[126 115 124 142 121 107 104] Out: 126, 104

[107 125 135 147 131 132] Out: 107, 132

[107 127 133 129 125 128] Out: 107, 128

[[139 136 120 145 139 157]
 [128  99 128 119 113 115]] Out: 139, 115

[[105 137 116 125 121]
 [148 131 142 137 105]
 [101 124 109 122 101]] Out: 105, 101

[124 126 122 124 128 154] Out: 124, 154

[[152 135 143 142 112 141 126]
 [113 125 108 129 151 131 146]
 [128 121 133 128 100 129 126]] Out: 152, 126
---
[106 140 125 112 153 145] ==> 106, 145

[[113 139 122 142]
 [130 126 128 132]
 [137 132 105 149]] ==> 113, 149

[136 126 129 104 122 146] ==> 136, 146

[131 125 136 103] ==> 131, 103

[102 122 148 127 115] ==> 102, 115

[124 150 134 139 143 130] ==> 124, 130

[[121 130 123 105 120 127 112]
 [146 111 109 138 116 127 140]
 [141 150 148 137 137 137 122]] ==> 121, 122

[[127 125 146 119 126]
 [127 125 154 131 126]] ==> 127, 126
---
[[132 135 115 118 127 153]
 [141 102 123 139 142 134]]: 102

[[112 116 101 140]
 [100 130 137 155]]: 130

[[123 140 113 127  99 136]
 [113 110 129 151 113 119]]: 110

[[107 156 125 144 124]
 [114 119 102 147 109]]: 119

[[126 124 111 129 137 124]
 [138 112 139 112 152 115]]: 112

[[134 125 115 132]
 [116 149 105 136]]: 149

[[121 132 148 139 140]
 [154 158 117 146 132]]: 158

[[124 100 122 138 130 118]
 [127 111 141 138 147 118]]: 111
---
[129, 157, 133, 123, 127, 116, 138] -> 133
[148, 129, 141, 105, 121] -> 148
[129, 117, 134, 132, 105] -> 129
[104, 130, 127, 128, 125, 126, 132] -> 127
[107, 153, 113, 116, 157, 133] -> 153
[139, 133, 122, 154, 156, 133] -> 133
[121, 156, 100, 123, 118] -> 121
[114, 112, 153, 138, 134, 99, 142] -> 153
[119, 123, 152, 136, 151, 106, 128] -> 152
---
[[118 152 107 132]
 [156 100 103 138]] result: 132, 156

[130 106 125 133] result: 133, 130

[100 133 101 130] result: 130, 100

[142 117 149 141] result: 141, 142

[125 143 150 136 144] result: 144, 125

[[126 136 123 105 136 120 101]
 [133 112 136 137 126 144 136]
 [119 114 139 135 133 113 142]] result: 101, 119

[113 152 125  99 114 134 147] result: 147, 113

[[113 127 125 133 122 129]
 [123 123 147 130 133 150]] result: 129, 123

[110 102 113 142] result: 142, 110

[[102 130 127 130 129 132 130]
 [132 119 111 114 124 121 124]
 [147 118 121 117 129 126 123]] result: 130, 147
---
[[129 125 134 140 126]
 [126 126 127 126 106]
 [132 135 131 119 122]] yields 140, 135

[[139 108 101 136]
 [103 115 115 108]] yields 139, 136

[[155 113 134 127 106 136]
 [106 148 124 130 146 119]] yields 155, 148

[[105 106 121 143 129 129]
 [129 116 148 154 110 131]
 [122 115 138 139 121 131]] yields 154, 148

[[115 100 133 127 125 104]
 [104 107 158 134 103 130]
 [131 125 130 153 111 116]] yields 158, 153

[[110 107 129 141 132 135]
 [128 127 125 131 138 136]
 [127 130 125 119 130 157]] yields 157, 141

[103 124 118 110 106 120 140] yields 140, 124
---
[[139 148 127 143 126 139]
 [103 133 124 134 113 113]] → 127

[[120 130 122 149 119]
 [158 139 155 118 137]] → 122

[[127 128 119 144 129]
 [132 102 137 148 133]] → 119

[[132 110 119 144 113 121 122]
 [126 142 100 139 155 146 107]] → 119

[[138 108 145 118 128 144]
 [137 111 102 140 125 130]] → 145

[[118 115 125 117 105]
 [133 128 122 126 134]] → 125

[[131 132 131 104]
 [105 104 105 101]] → 131

[[109 133 118 123 118 117 137]
 [113 117 118 134 101 126 130]] → 118
---
Input: 145,146,148,153,146
Output: 148
Input: 133,99,135,139,113,132,137
Output: 113
Input: 132,121,130,127,126,154,141
Output: 126
Input: 107,135,135,130,98
Output: 135
Input: 155,128,141,131
Output: 128
Input: 131,117,132,106,135,112
Output: 106
---
[133  98 152 124 112 105]: 133

[119 157 131 130]: 131

[[141 114 136 146 118]
 [116 133 136 126 118]
 [134 131 135 106 118]]: 141

[101 145 100 143 107 115]: 143

[119 148 151 129 111 118 124]: 148

[109 118 107 145 128 129 130]: 130

[[122 108 130 132 103 140]
 [118 125 120 109 132 136]]: 136
---
[[135 147 122 139 128 115 158]
 [128 126 129 128 129 127 127]
 [152 133 115 123 147 113 150]] ⇒ 127

[[132 150 139 122 138]
 [138 139 128 117 122]
 [138 145 134 117 144]] ⇒ 117

[[121 140 114 142]
 [145 107 149 131]
 [116 140 115 151]] ⇒ 149

[[142 134 137 122 135 133 117]
 [138 111 146 144 128 106 147]
 [142 110 144 148 132 109 148]] ⇒ 106

[[132 140 124 119 117 141 116]
 [121 134 152 102 137 134 114]
 [130 143 117 119 117 144 113]] ⇒ 134

[[142 141 104 118]
 [111 139 143 120]
 [128 146 107 110]] ⇒ 143
